Below are the code and all the weights of a small trained network. Each question names an input and a class and asks about switching units off, where a switched-off unit gives its printed mean instead of its output.

import numpy as np


def w(rows, s, z=0):
    codes = np.array(rows[::2]) - 128.0
    scale = np.full(codes.shape[1], s)
    scale[-1] = z or s
    return codes * scale


def norm(h):
    return h / np.sqrt((h * h).mean(-1, keepdims=True) + 1e-5)


def f(y):
    return y / 2 * (1 + np.tanh(0.7978845608 * (y + 0.044715 * y**3)))


def log_softmax(a):
    a = a - a.max(-1, keepdims=True)
    return a - np.log(np.exp(a).sum(-1, keepdims=True))


def net(x, mask):
    res = np.array(x, float).reshape(1, 7) / 4 @ E
    u = 0
    for l in range(2):
        y = f(norm(res) @ A[l][:, :-1].T + A[l][:, -1])
        res = res + np.where(mask[u : u + 10], y, B[l][:, -1]) @ B[l][:, :-1]
        u += 10
    return log_softmax(norm(res)[-1] @ U[:, :-1].T + U[:, -1])


A, B = {}, {}
E = w([
[126,177,79,122],'x0',
[150,161,144,145],'x1',
[177,160,177,121],'x2',
[71,82,254,182],'x3',
[70,109,70,39],'x4',
[88,235,143,157],'x5',
[133,181,171,46],'x6',
],0.0065)
A[0] = w([
[29,93,22,174,99],'L0N1',
[85,129,2,52,160],'L0N2',
[225,145,124,81,91],'L0N3',
[73,243,142,73,32],'L0N4',
[183,153,233,138,180],'L0N5',
[180,132,68,118,24],'L0N6',
[98,67,124,53,51],'L0N7',
[185,175,139,154,74],'L0N8',
[244,130,50,123,2],'L0N9',
[218,115,75,93,46],'L0N10',
],0.0098,0.0035)
B[0] = w([
[71,98,100,142,195],'L0N1',
[194,115,215,162,253],'L0N2',
[56,134,38,228,160],'L0N3',
[103,253,86,58,183],'L0N4',
[150,148,186,193,215],'L0N5',
[184,90,40,161,144],'L0N6',
[126,92,88,26,151],'L0N7',
[114,35,133,74,155],'L0N8',
[199,178,33,181,175],'L0N9',
[170,118,24,129,159],'L0N10',
],0.0077,0.0062)
A[1] = w([
[137,196,134,68,73],'L1N1',
[150,23,105,3,31],'L1N2',
[82,56,123,172,160],'L1N3',
[107,107,103,157,109],'L1N4',
[160,127,170,102,144],'L1N5',
[95,145,193,116,132],'L1N6',
[212,139,111,95,33],'L1N7',
[118,216,120,186,154],'L1N8',
[147,118,154,92,3],'L1N9',
[71,149,195,141,63],'L1N10',
],0.011,0.0031)
B[1] = w([
[60,205,113,114,175],'L1N1',
[175,45,186,2,196],'L1N2',
[65,179,139,117,194],'L1N3',
[73,114,66,45,140],'L1N4',
[197,92,130,176,149],'L1N5',
[185,134,107,151,185],'L1N6',
[88,82,90,190,155],'L1N7',
[110,88,164,51,255],'L1N8',
[123,68,89,132,108],'L1N9',
[205,94,47,177,185],'L1N10',
],0.0071,0.0048)
U = w([
[142,244,138,87,110],'0',
[43,95,110,174,5],'1',
[199,113,7,142,22],'2',
[170,56,147,65,211],'3',
[170,132,224,203,228],'4',
],0.02,0.0026)

Each question gives the input, the list of numbers given to net, and the class t.
The units are the neurons (one row each of A and B). Each row of codes is followed by its name. A weight is (code - 128) times the scale printed after its matrix; where a second scale follows, it is the last column's (A, B and U).
mask holds one flag per neuron, layer by layer. A switched-off neuron (its flag False) gives its mean, the last column of its row in B, instead of its output. The means were averaged over made-up inputs and are rounded, as every weight is.
A unit's drop is (log p(t) with every unit on - log p(t) with that unit switched off) / (log p(t) with every unit on - log p(t) with every unit switched off).
The circuit of an input: a set's keep is (log p(t) with only the set's units on - log p(t) with every unit switched off) / (log p(t) with every unit on - log p(t) with every unit switched off). Starting from the 12 units with the biggest drops (on a tie, the unit counted first), units are removed one at a time, each time the one whose removal leaves the highest keep (on an exact tie, the one counted first), for as long as the keep stays at least 0.8.
units of the circuit, in order: the units of the circuit, biggest drop first
unit that matters most: the unit with the biggest drop
top k neurons: the k neurons with the biggest drops, biggest first
top k neurons in layer l: the k neurons of layer l with the biggest drops, biggest first
drop of u: that unit's drop, to one decimal
input [6,2,-3,3,7,1,-1], class 3: unit that matters most => L0N7
input [5,7,-7,1,-7,-8,4], class 2: top 3 neurons in layer 0 => L0N2, L0N9, L0N10
input [4,4,7,-4,8,-6,8], class 2: top 3 neurons => L0N3, L0N10, L1N7
input [-6,1,-4,-3,0,-1,-5], class 1: top 2 neurons => L0N1, L1N3
input [6,-8,-8,-6,7,-7,-6], class 3: units of the circuit, in order => L1N2, L0N2
input [-1,-5,0,-5,5,-3,-3], class 3: top 3 neurons => L1N2, L0N7, L0N2
input [0,7,2,4,3,-5,-8], class 1: units of the circuit, in order => L0N2, L1N3
input [-3,-2,4,-1,-2,-8,1], class 2: units of the circuit, in order => L0N3, L0N2
input [5,8,-8,-2,6,-5,-2], class 3: top 2 neurons => L1N2, L0N2
input [0,-1,-2,-3,8,0,-1], class 3: drop of L1N1 => 0.0
input [2,-4,6,-3,-1,-6,8], class 2: drop of L0N3 => 0.2
input [6,-6,-3,5,-4,6,-3], class 1: drop of L0N2 => 1.4
